Here is a tiny trained network, its code and every weight. The questions are about switching its units off for an input and a class, where a switched-off unit gives its printed mean instead of its output.

import numpy as np


def w(rows, s, z=0):
    codes = np.array(rows[::2]) - 128.0
    scale = np.full(codes.shape[1], s)
    scale[-1] = z or s
    return codes * scale


def norm(h):
    return h / np.sqrt((h * h).mean(-1, keepdims=True) + 1e-5)


def f(y):
    return y / 2 * (1 + np.tanh(0.7978845608 * (y + 0.044715 * y**3)))


def log_softmax(a):
    a = a - a.max(-1, keepdims=True)
    return a - np.log(np.exp(a).sum(-1, keepdims=True))


def net(x, mask):
    res = np.array(x, float).reshape(1, 7) / 4 @ E
    u = 0
    for l in range(4):
        y = f(norm(res) @ A[l][:, :-1].T + A[l][:, -1])
        res = res + np.where(mask[u : u + 5], y, B[l][:, -1]) @ B[l][:, :-1]
        u += 5
    return log_softmax(norm(res)[-1] @ U[:, :-1].T + U[:, -1])


A, B = {}, {}
E = w([
[65,132,35,114,101,232,95,136,146,194],'x0',
[125,199,81,101,165,124,182,93,255,37],'x1',
[76,177,61,177,70,173,74,98,90,115],'x2',
[106,122,131,85,101,214,206,22,108,178],'x3',
[156,206,163,51,101,80,118,72,113,109],'x4',
[47,110,112,88,107,164,164,151,73,61],'x5',
[173,136,175,105,29,157,194,208,106,127],'x6',
],0.0061)
A[0] = w([
[65,187,105,68,133,144,90,182,120,92,127],'0.n0',
[25,254,145,25,98,155,63,143,160,37,219],'0.n1',
[83,148,67,89,73,240,122,130,68,44,5],'0.n2',
[90,149,168,57,109,164,140,95,55,81,173],'0.n3',
[86,35,243,123,111,121,187,203,191,245,144],'0.n4',
],0.005,0.0016)
B[0] = w([
[98,66,236,109,139,152,90,21,114,133,168],'0.n0',
[152,106,91,147,109,111,128,2,73,118,255],'0.n1',
[27,183,189,112,181,129,127,158,142,126,216],'0.n2',
[138,75,89,118,124,78,100,95,171,109,193],'0.n3',
[105,67,120,44,149,129,130,109,128,110,214],'0.n4',
],0.0082,0.0037)
A[1] = w([
[240,139,60,107,130,184,159,100,136,106,158],'1.n0',
[1,175,149,179,79,195,161,157,100,126,103],'1.n1',
[96,118,165,97,140,154,147,148,137,76,159],'1.n2',
[34,124,92,127,125,171,148,108,125,128,5],'1.n3',
[178,120,194,135,78,68,165,162,94,109,47],'1.n4',
],0.007,0.0015)
B[1] = w([
[86,162,123,2,139,136,172,177,204,153,167],'1.n0',
[80,134,122,119,128,162,170,100,79,210,253],'1.n1',
[71,97,157,91,131,66,133,133,104,197,174],'1.n2',
[102,166,196,135,103,109,148,158,56,79,230],'1.n3',
[214,136,151,151,84,113,158,216,64,60,218],'1.n4',
],0.0092,0.0036)
A[2] = w([
[176,92,88,127,204,143,194,44,73,144,253],'2.n0',
[154,146,202,189,172,116,60,135,228,124,144],'2.n1',
[172,117,100,125,84,152,255,135,11,108,243],'2.n2',
[154,82,150,92,40,193,25,97,84,156,141],'2.n3',
[149,104,141,77,53,152,164,111,63,40,229],'2.n4',
],0.0059,0.0011)
B[2] = w([
[154,105,132,181,84,80,191,81,178,120,204],'2.n0',
[24,117,29,146,163,249,68,172,182,133,158],'2.n1',
[94,176,207,163,178,164,97,125,80,174,254],'2.n2',
[174,70,1,100,62,65,130,227,156,107,189],'2.n3',
[154,172,141,188,230,89,98,129,130,102,246],'2.n4',
],0.0072,0.0042)
A[3] = w([
[90,127,60,169,163,172,115,152,212,76,73],'3.n0',
[134,77,108,130,32,226,99,157,114,146,1],'3.n1',
[141,66,157,167,207,79,127,91,171,197,239],'3.n2',
[172,255,174,144,44,233,158,60,253,141,66],'3.n3',
[189,110,185,201,104,40,106,192,153,62,230],'3.n4',
],0.006,0.00099)
B[3] = w([
[89,150,92,127,130,255,81,201,75,123,171],'3.n0',
[153,86,137,101,133,18,43,139,45,107,149],'3.n1',
[154,72,110,220,103,197,188,183,221,85,197],'3.n2',
[153,212,62,57,123,77,119,174,178,183,185],'3.n3',
[119,205,170,108,128,178,106,133,80,118,254],'3.n4',
],0.0087,0.0041)
U = w([
[110,151,104,121,116,78,135,25,138,66,149],'0',
[127,62,186,98,141,126,211,179,155,138,115],'1',
[129,213,80,67,120,124,163,134,192,196,141],'2',
[129,77,81,118,67,86,76,163,60,193,100],'3',
[145,86,117,196,109,133,179,111,169,139,1],'4',
[6,125,164,136,117,153,164,89,63,177,120],'5',
[94,121,87,187,157,193,68,176,162,99,133],'6',
[184,188,204,148,139,110,117,184,62,99,202],'7',
],0.016,0.0025)

Each question gives the input, the list of numbers given to net, and the class t.
The units are the neurons (one row each of A and B). Each row of codes is followed by its name. A weight is (code - 128) times the scale printed after its matrix; where a second scale follows, it is the last column's (A, B and U).
mask holds one flag per neuron, layer by layer. A switched-off neuron (its flag False) gives its mean, the last column of its row in B, instead of its output. The means were averaged over made-up inputs and are rounded, as every weight is.
A unit's drop is (log p(t) with every unit on - log p(t) with that unit switched off) / (log p(t) with every unit on - log p(t) with every unit switched off).
The circuit of an input: a set's keep is (log p(t) with only the set's units on - log p(t) with every unit switched off) / (log p(t) with every unit on - log p(t) with every unit switched off). Starting from the 12 units with the biggest drops (on a tie, the unit counted first), units are removed one at a time, each time the one whose removal leaves the highest keep (on an exact tie, the one counted first), for as long as the keep stays at least 0.8.
circuit, biggest first: the units of the circuit, biggest drop first
unit that matters most: the unit with the biggest drop
k most important neurons: the k neurons with the biggest drops, biggest first
top k neurons in layer l: the k neurons of layer l with the biggest drops, biggest first
input [-4,3,2,7,-8,-5,8], class 2: unit that matters most	1.n0
input [8,-5,1,-5,-7,0,-2], class 3: circuit, biggest first	(3.n1, 2.n4)
input [7,-8,-6,8,3,-1,-4], class 3: 2 most important neurons	(2.n3, 3.n1)
input [-7,-6,-2,8,4,-2,-5], class 4: circuit, biggest first	(3.n2, 2.n0)
input [-2,2,3,2,-2,-5,-4], class 6: 3 most important neurons	(2.n1, 0.n1, 3.n0)
input [2,-6,-8,2,2,-2,-4], class 1: 2 most important neurons	(0.n4, 0.n1)
input [1,-2,8,7,7,1,-5], class 0: 2 most important neurons	(0.n3, 0.n1)
input [-7,5,4,2,8,-4,-3], class 2: top 2 neurons in layer 1	(1.n0, 1.n3)
input [6,2,-3,-7,0,-6,6], class 6: 3 most important neurons	(0.n1, 2.n1, 1.n1)
input [-6,-8,8,8,-3,-6,-4], class 3: 4 most important neurons	(2.n3, 2.n4, 3.n1, 0.n1)
input [-6,-6,-5,6,-8,-4,-5], class 4: 2 most important neurons	(3.n2, 2.n0)
input [-3,-5,-2,3,-5,2,3], class 1: 2 most important neurons	(0.n4, 1.n3)
input [-3,-6,-7,6,3,8,1], class 1: 4 most important neurons	(0.n4, 0.n3, 1.n3, 1.n2)
input [4,-1,0,-8,0,1,3], class 3: 3 most important neurons	(1.n3, 2.n3, 0.n0)
input [8,3,0,1,6,2,-5], class 0: unit that matters most	0.n1
input [0,-8,7,8,-4,-6,0], class 3: 2 most important neurons	(2.n3, 3.n1)
input [5,-5,-1,-3,-3,5,-8], class 3: top 2 neurons in layer 0	(0.n2, 0.n0)
input [-5,8,-2,8,-5,5,3], class 2: top 2 neurons in layer 1	(1.n0, 1.n4)
input [5,-7,-1,1,-1,3,-1], class 3: top 2 neurons in layer 0	(0.n4, 0.n3)
input [1,3,5,8,3,-5,-7], class 2: circuit, biggest first	(3.n3)
input [0,3,-8,1,8,-2,-1], class 2: top 2 neurons in layer 1	(1.n0, 1.n3)
input [3,0,-6,-1,2,-4,6], class 1: top 3 neurons in layer 1	(1.n3, 1.n0, 1.n2)
